Below are the code and all the weights of a small trained network. Each question names an input and a class and asks about switching units off, where a switched-off unit gives its printed mean instead of its output.

import numpy as np


def w(rows, s, z=0):
    codes = np.array(rows[::2]) - 128.0
    scale = np.full(codes.shape[1], s)
    scale[-1] = z or s
    return codes * scale


def f(y):
    return y / 2 * (1 + np.tanh(0.7978845608 * (y + 0.044715 * y**3)))


def log_softmax(a):
    a = a - a.max(-1, keepdims=True)
    return a - np.log(np.exp(a).sum(-1, keepdims=True))


def net(x, mask):
    res = np.array(x, float).reshape(1, 3) / 4 @ E
    y = f(res @ A[0][:, :-1].T + A[0][:, -1])
    res = res + np.where(mask, y, B[0][:, -1]) @ B[0][:, :-1]
    return log_softmax(res[-1] @ U[:, :-1].T + U[:, -1])


A, B = {}, {}
E = w([
[112,135,84,130,114,132,127,251],'x0',
[131,157,204,130,219,121,131,162],'x1',
[132,2,135,125,165,129,126,129],'x2',
],0.0085)
A[0] = w([
[123,171,152,135,148,123,124,99,134],'n0',
[132,83,144,128,123,129,128,3,50],'n1',
[128,87,112,129,105,126,128,152,117],'n2',
[125,121,122,128,124,130,132,132,99],'n3',
[131,173,127,127,137,132,125,223,9],'n4',
[130,129,126,126,131,124,129,125,122],'n5',
[130,142,106,127,106,128,130,96,94],'n6',
[132,82,104,129,92,128,127,152,122],'n7',
[129,198,176,123,154,125,130,85,147],'n8',
[131,144,108,124,117,118,126,132,97],'n9',
[134,116,150,128,122,133,121,60,196],'n10',
[130,115,179,128,199,128,128,191,2],'n11',
[127,86,106,129,104,122,127,151,121],'n12',
[132,126,120,133,132,128,126,129,115],'n13',
[126,117,157,129,164,127,128,103,68],'n14',
[132,212,92,130,63,128,129,151,43],'n15',
[129,175,154,130,149,134,128,99,139],'n16',
[130,141,60,127,36,129,130,52,59],'n17',
[140,31,154,131,165,122,129,128,152],'n18',
[133,133,77,130,60,127,127,83,172],'n19',
[121,53,71,128,107,132,127,172,103],'n20',
[129,158,106,129,132,128,132,209,105],'n21',
[132,22,162,127,187,129,130,119,9],'n22',
],0.018,0.0094)
B[0] = w([
[218,132,137,124,139,120,137,123,171],'n0',
[35,111,56,119,70,151,111,123,220],'n1',
[196,123,102,128,97,134,129,100,153],'n2',
[141,134,118,128,118,123,131,130,120],'n3',
[81,155,195,144,189,99,139,160,176],'n4',
[131,127,128,126,130,130,129,129,126],'n5',
[112,127,140,132,141,123,134,133,143],'n6',
[209,116,100,128,85,135,118,98,164],'n7',
[250,128,152,136,146,119,134,121,211],'n8',
[111,120,130,127,123,141,126,124,129],'n9',
[123,144,171,134,161,117,132,152,225],'n10',
[10,112,66,121,69,149,110,117,189],'n11',
[199,114,104,122,94,136,127,94,157],'n12',
[132,132,122,129,123,124,131,129,123],'n13',
[164,134,146,127,141,111,140,135,154],'n14',
[21,105,74,120,85,144,115,120,192],'n15',
[217,121,150,132,139,126,138,117,176],'n16',
[89,156,202,136,200,109,142,164,212],'n17',
[43,131,101,120,102,133,124,131,248],'n18',
[22,122,119,123,132,130,123,145,222],'n19',
[250,124,81,126,84,139,127,98,191],'n20',
[19,124,149,122,154,129,129,132,194],'n21',
[74,159,211,141,215,107,141,171,213],'n22',
],0.025,0.011)
U = w([
[127,165,217,146,205,89,150,159,211],'0',
[85,104,61,110,84,161,115,124,130],'1',
[249,114,117,131,111,131,141,85,3],'2',
],0.012,0.0024)

Each question gives the input, the list of numbers given to net, and the class t.
The units are the neurons (one row each of A and B). Each row of codes is followed by its name. A weight is (code - 128) times the scale printed after its matrix; where a second scale follows, it is the last column's (A, B and U).
mask holds one flag per neuron, in row order. A switched-off neuron (its flag False) gives its mean, the last column of its row in B, instead of its output. The means were averaged over made-up inputs and are rounded, as every weight is.
A unit's drop is (log p(t) with every unit on - log p(t) with that unit switched off) / (log p(t) with every unit on - log p(t) with every unit switched off).
The circuit of an input: a set's keep is (log p(t) with only the set's units on - log p(t) with every unit switched off) / (log p(t) with every unit on - log p(t) with every unit switched off). Starting from the 12 units with the biggest drops (on a tie, the unit counted first), units are removed one at a time, each time the one whose removal leaves the highest keep (on an exact tie, the one counted first), for as long as the keep stays at least 0.8.
units of the circuit, in order: the units of the circuit, biggest drop first
k most important neurons: the k neurons with the biggest drops, biggest first
drop of u: that unit's drop, to one decimal
input [7,2,1], class 1: 2 most important neurons -> n22, n17
input [-1,-7,-3], class 0: units of the circuit, in order -> n17
input [-3,0,6], class 1: 4 most important neurons -> n1, n18, n17, n8
input [-4,-4,0], class 0: 3 most important neurons -> n17, n15, n11
input [1,6,4], class 1: 3 most important neurons -> n11, n17, n18
input [5,2,1], class 1: 3 most important neurons -> n22, n17, n10
input [8,8,1], class 1: 4 most important neurons -> n11, n22, n17, n10
input [-8,5,0], class 2: 2 most important neurons -> n8, n17
input [2,1,8], class 1: 2 most important neurons -> n18, n8
input [1,1,6], class 1: 2 most important neurons -> n18, n17
input [-4,-5,0], class 0: 2 most important neurons -> n17, n15
input [8,2,2], class 1: 3 most important neurons -> n22, n21, n17
input [-6,-6,-3], class 0: drop of n17 -> 4.7
input [-4,-8,-5], class 0: drop of n17 -> 6.2
input [4,5,4], class 1: units of the circuit, in order -> n11
input [-7,-4,-8], class 0: drop of n17 -> 2.1
input [-6,-4,-4], class 0: drop of n9 -> 0.0
